Here is a tiny trained network, its code and every weight. The questions are about switching its units off for an input and a class, where a switched-off unit gives its printed mean instead of its output.

import numpy as np


def w(rows, s, z=0):
    codes = np.array(rows[::2]) - 128.0
    scale = np.full(codes.shape[1], s)
    scale[-1] = z or s
    return codes * scale


def norm(h):
    return h / np.sqrt((h * h).mean(-1, keepdims=True) + 1e-5)


def f(y):
    return np.maximum(y, 0)


def log_softmax(a):
    a = a - a.max(-1, keepdims=True)
    return a - np.log(np.exp(a).sum(-1, keepdims=True))


def net(x, mask):
    res = np.array(x, float).reshape(1, 4) / 4 @ E
    u = 0
    for l in range(4):
        y = f(norm(res) @ A[l][:, :-1].T + A[l][:, -1])
        res = res + np.where(mask[u : u + 5], y, B[l][:, -1]) @ B[l][:, :-1]
        u += 5
    return log_softmax(norm(res)[-1] @ U[:, :-1].T + U[:, -1])


A, B = {}, {}
E = w([
[124,174,163,47],'x0',
[88,84,174,144],'x1',
[2,154,56,160],'x2',
[136,113,114,114],'x3',
],0.0051)
A[0] = w([
[155,146,77,123,204],'L0N1',
[136,94,254,139,105],'L0N2',
[147,164,147,147,136],'L0N3',
[130,43,73,198,252],'L0N4',
[170,93,123,174,183],'L0N5',
],0.0071,0.0021)
B[0] = w([
[111,191,107,244,178],'L0N1',
[221,57,188,111,214],'L0N2',
[168,112,3,107,147],'L0N3',
[102,154,227,209,252],'L0N4',
[167,71,31,202,194],'L0N5',
],0.0062,0.0043)
A[1] = w([
[46,165,30,202,39],'L1N1',
[126,124,93,52,2],'L1N2',
[186,123,165,171,201],'L1N3',
[198,152,92,200,90],'L1N4',
[46,30,253,107,235],'L1N5',
],0.005,0.0011)
B[1] = w([
[81,118,199,112,253],'L1N1',
[226,164,143,146,138],'L1N2',
[65,180,94,101,226],'L1N3',
[156,108,175,152,207],'L1N4',
[127,2,89,86,254],'L1N5',
],0.0062,0.0033)
A[2] = w([
[151,27,165,187,165],'L2N1',
[37,97,99,2,39],'L2N2',
[3,203,138,23,74],'L2N3',
[230,164,215,76,249],'L2N4',
[28,148,173,207,191],'L2N5',
],0.0064,0.0017)
B[2] = w([
[127,124,105,78,239],'L2N1',
[216,65,254,183,179],'L2N2',
[230,73,111,207,200],'L2N3',
[67,178,133,139,222],'L2N4',
[107,165,47,93,254],'L2N5',
],0.0081,0.0054)
A[3] = w([
[90,52,107,190,79],'L3N1',
[133,6,131,135,34],'L3N2',
[110,188,186,110,139],'L3N3',
[2,57,163,73,177],'L3N4',
[186,136,84,193,7],'L3N5',
],0.0078,0.0019)
B[3] = w([
[147,96,196,106,246],'L3N1',
[112,155,164,203,253],'L3N2',
[109,203,142,1,165],'L3N3',
[122,134,86,60,232],'L3N4',
[199,152,46,110,203],'L3N5',
],0.0092,0.0041)
U = w([
[217,169,40,164,110],'0',
[122,73,213,170,250],'1',
[116,242,148,53,117],'2',
[143,116,197,34,45],'3',
[50,197,74,167,182],'4',
[6,78,104,91,28],'5',
],0.013,0.0023)

Each question gives the input, the list of numbers given to net, and the class t.
The units are the neurons (one row each of A and B). Each row of codes is followed by its name. A weight is (code - 128) times the scale printed after its matrix; where a second scale follows, it is the last column's (A, B and U).
mask holds one flag per neuron, layer by layer. A switched-off neuron (its flag False) gives its mean, the last column of its row in B, instead of its output. The means were averaged over made-up inputs and are rounded, as every weight is.
A unit's drop is (log p(t) with every unit on - log p(t) with that unit switched off) / (log p(t) with every unit on - log p(t) with every unit switched off).
The circuit of an input: a set's keep is (log p(t) with only the set's units on - log p(t) with every unit switched off) / (log p(t) with every unit on - log p(t) with every unit switched off). Starting from the 12 units with the biggest drops (on a tie, the unit counted first), units are removed one at a time, each time the one whose removal leaves the highest keep (on an exact tie, the one counted first), for as long as the keep stays at least 0.8.
circuit, biggest first: the units of the circuit, biggest drop first
k most important neurons: the k neurons with the biggest drops, biggest first
k most important neurons of layer l: the k neurons of layer l with the biggest drops, biggest first
input [3,-7,-6,7], class 2: 4 most important neurons	[L2N4 L2N3 L3N3 L1N5]
input [4,-2,4,-3], class 0: 2 most important neurons	[L2N3 L1N5]
input [7,0,1,-2], class 0: most important neuron of layer 0	[L0N2]
input [-4,7,1,-6], class 5: 2 most important neurons	[L2N3 L3N4]
input [1,-3,3,-3], class 0: circuit, biggest first	[L2N3 L0N5]
input [4,0,-5,6], class 2: circuit, biggest first	[L2N4 L3N1]
input [6,-2,2,3], class 0: 3 most important neurons	[L2N3 L1N5 L0N2]
input [-8,6,3,-3], class 5: 2 most important neurons of layer 0	[L0N2 L0N1]
input [2,-1,-7,3], class 2: 3 most important neurons	[L2N4 L1N5 L2N3]
input [4,0,1,-7], class 0: circuit, biggest first	[L2N3 L0N4]
input [1,-5,-2,8], class 2: 4 most important neurons	[L2N3 L1N5 L2N4 L1N4]
input [1,5,7,7], class 1: circuit, biggest first	[L2N2 L3N1]
input [1,-4,-6,4], class 2: 3 most important neurons	[L2N3 L2N4 L1N5]
input [-2,-4,1,2], class 4: most important neuron of layer 2	[L2N3]
input [-7,2,1,5], class 5: 4 most important neurons	[L2N3 L2N2 L2N5 L0N2]
input [-8,6,2,5], class 5: circuit, biggest first	[L2N3 L3N4]
input [2,-5,-6,2], class 2: 2 most important neurons	[L2N4 L2N3]
input [1,7,7,-4], class 1: 3 most important neurons of layer 2	[L2N2 L2N3 L2N4]
input [7,7,2,-2], class 1: 3 most important neurons	[L2N2 L3N2 L2N5]
input [5,7,4,7], class 1: circuit, biggest first	[L2N2]
input [2,-1,7,1], class 0: 4 most important neurons	[L2N3 L2N5 L1N5 L3N5]
input [-8,-5,2,-2], class 4: 3 most important neurons	[L2N3 L0N4 L0N2]
input [1,2,4,-6], class 1: 2 most important neurons of layer 2	[L2N3 L2N2]
input [1,2,8,0], class 1: 2 most important neurons of layer 2	[L2N3 L2N2]
